Here is a tiny trained network, its code and every weight. The questions are about switching its units off for an input and a class, where a switched-off unit gives its printed mean instead of its output.

import numpy as np


def w(rows, s, z=0):
    codes = np.array(rows[::2]) - 128.0
    scale = np.full(codes.shape[1], s)
    scale[-1] = z or s
    return codes * scale


def f(y):
    return y / 2 * (1 + np.tanh(0.7978845608 * (y + 0.044715 * y**3)))


def log_softmax(a):
    a = a - a.max(-1, keepdims=True)
    return a - np.log(np.exp(a).sum(-1, keepdims=True))


def net(x, mask):
    res = np.array(x, float).reshape(1, 4) / 4 @ E
    y = f(res @ A[0][:, :-1].T + A[0][:, -1])
    res = res + np.where(mask, y, B[0][:, -1]) @ B[0][:, :-1]
    return log_softmax(res[-1] @ U[:, :-1].T + U[:, -1])


A, B = {}, {}
E = w([
[175,199,100,193,60,203],'x0',
[1,87,54,113,103,154],'x1',
[162,49,111,242,165,146],'x2',
[96,163,146,241,63,55],'x3',
],0.0097)
A[0] = w([
[72,119,140,139,100,138,90],'n1',
[116,164,114,69,99,64,89],'n2',
[138,191,41,147,108,184,105],'n3',
[168,165,140,147,182,105,133],'n4',
[188,138,180,125,148,118,91],'n5',
[62,153,131,178,87,70,145],'n6',
[96,190,160,78,86,154,129],'n7',
[91,84,51,104,122,180,119],'n8',
[115,81,177,95,172,57,87],'n9',
[123,160,133,69,86,115,97],'n10',
[169,150,124,150,80,181,99],'n11',
[100,98,153,80,146,46,85],'n12',
[111,164,141,175,88,88,97],'n13',
[159,140,103,137,78,166,79],'n14',
[171,138,81,92,156,230,119],'n15',
[216,119,169,93,133,124,120],'n16',
[131,188,176,60,98,89,160],'n17',
[147,82,120,73,189,147,115],'n18',
[73,123,66,121,109,136,101],'n19',
[150,78,122,80,130,163,96],'n20',
[181,82,130,170,154,129,119],'n21',
[59,109,104,140,96,140,103],'n22',
[123,99,131,97,150,208,99],'n23',
[82,54,21,121,114,196,137],'n24',
[103,152,138,170,92,76,108],'n25',
[39,114,96,110,55,163,119],'n26',
[126,185,124,67,103,67,109],'n27',
[71,110,72,145,115,133,90],'n28',
[132,25,119,175,148,123,99],'n29',
[151,53,106,171,142,133,88],'n30',
[166,175,101,150,70,222,110],'n31',
[81,83,184,95,134,10,125],'n32',
[74,141,135,166,152,148,250],'n33',
[113,153,160,175,47,48,117],'n34',
[192,129,187,110,129,69,102],'n35',
[95,138,122,150,75,26,115],'n36',
[147,120,125,95,141,217,115],'n37',
[129,226,125,120,66,206,119],'n38',
[135,126,83,61,164,188,113],'n39',
[158,103,120,39,126,205,154],'n40',
[183,192,216,164,146,115,157],'n41',
[170,66,123,195,170,164,138],'n42',
[126,117,69,116,206,53,117],'n43',
[45,103,95,131,127,113,115],'n44',
[86,96,92,115,101,130,116],'n45',
[199,148,169,114,121,103,98],'n46',
[109,171,110,155,124,68,163],'n47',
],0.012,0.014)
B[0] = w([
[151,144,142,119,79,107,141],'n1',
[92,70,91,182,37,154,157],'n2',
[61,53,210,160,176,129,182],'n3',
[146,201,156,94,103,165,167],'n4',
[161,137,188,57,57,144,162],'n5',
[211,124,103,123,177,58,208],'n6',
[106,103,41,156,62,180,185],'n7',
[150,196,178,67,102,113,189],'n8',
[67,58,209,186,177,113,176],'n9',
[109,122,58,189,5,139,158],'n10',
[99,69,194,159,134,154,165],'n11',
[98,46,172,154,134,139,169],'n12',
[167,96,124,131,142,44,169],'n13',
[80,71,199,179,49,86,144],'n14',
[176,83,101,144,149,41,196],'n15',
[167,211,176,65,112,124,188],'n16',
[121,130,51,155,79,217,215],'n17',
[162,74,114,146,157,80,191],'n18',
[134,167,199,79,74,150,166],'n19',
[156,97,136,139,110,44,158],'n20',
[117,138,103,118,68,161,173],'n21',
[147,154,164,98,92,143,168],'n22',
[153,126,133,144,111,72,164],'n23',
[146,158,144,62,114,167,227],'n24',
[202,81,102,118,117,68,171],'n25',
[144,171,183,76,107,176,201],'n26',
[99,115,44,145,25,176,173],'n27',
[147,141,169,91,62,134,162],'n28',
[96,87,89,154,26,188,179],'n29',
[100,88,69,176,2,137,161],'n30',
[64,51,204,167,186,138,201],'n31',
[82,68,168,157,202,137,206],'n32',
[135,167,97,114,195,154,254],'n33',
[202,129,109,125,132,71,203],'n34',
[117,199,211,70,85,172,176],'n35',
[194,105,113,135,154,50,183],'n36',
[190,108,118,166,144,33,174],'n37',
[71,60,165,173,173,133,204],'n38',
[180,115,112,132,131,75,192],'n39',
[204,124,80,134,169,68,228],'n40',
[143,135,148,80,143,159,221],'n41',
[98,117,26,152,33,189,205],'n42',
[84,104,157,163,165,125,165],'n43',
[149,135,176,90,107,161,181],'n44',
[120,180,196,102,111,142,161],'n45',
[138,172,190,94,93,151,169],'n46',
[177,131,97,125,166,101,184],'n47',
],0.0089,0.013)
U = w([
[227,97,88,108,141,3,102],'0',
[157,191,210,30,90,162,106],'1',
[96,83,10,151,32,185,99],'2',
[51,24,214,154,190,122,109],'3',
[154,170,37,82,253,184,251],'4',
[57,199,122,143,146,59,108],'5',
],0.012,0.022)

Each question gives the input, the list of numbers given to net, and the class t.
The units are the neurons (one row each of A and B). Each row of codes is followed by its name. A weight is (code - 128) times the scale printed after its matrix; where a second scale follows, it is the last column's (A, B and U).
mask holds one flag per neuron, in row order. A switched-off neuron (its flag False) gives its mean, the last column of its row in B, instead of its output. The means were averaged over made-up inputs and are rounded, as every weight is.
A unit's drop is (log p(t) with every unit on - log p(t) with that unit switched off) / (log p(t) with every unit on - log p(t) with every unit switched off).
most important unit: the unit with the biggest drop
top k neurons: the k neurons with the biggest drops, biggest first
drop when u is switched off: that unit's drop, to one decimal
input [-3,4,8,-6], class 2: most important unit : n29
input [8,3,5,8], class 0: top 4 neurons : [n6, n34, n25, n13]
input [-8,-4,-8,-2], class 2: top 3 neurons : [n17, n27, n10]
input [0,2,8,-6], class 2: top 2 neurons : [n42, n29]
input [-6,2,7,2], class 2: top 2 neurons : [n29, n42]
input [8,-2,-8,-2], class 2: top 4 neurons : [n7, n17, n10, n27]
input [-7,-2,2,6], class 3: top 2 neurons : [n32, n9]
input [2,8,-8,8], class 0: top 3 neurons : [n6, n36, n34]
input [-6,-7,7,-6], class 1: top 3 neurons : [n16, n35, n5]
input [-6,7,7,-2], class 1: top 2 neurons : [n8, n24]
input [-2,7,-3,8], class 0: top 2 neurons : [n6, n36]
input [8,1,7,5], class 3: top 2 neurons : [n31, n3]
input [-1,8,-2,-8], class 0: top 3 neurons : [n40, n15, n39]
input [-5,-8,5,7], class 1: most important unit : n35
input [5,7,2,8], class 0: drop when n6 is switched off : 0.2
input [4,-3,6,-5], class 2: drop when n6 is switched off : 0.2
input [5,7,3,7], class 0: drop when n25 is switched off : 0.3
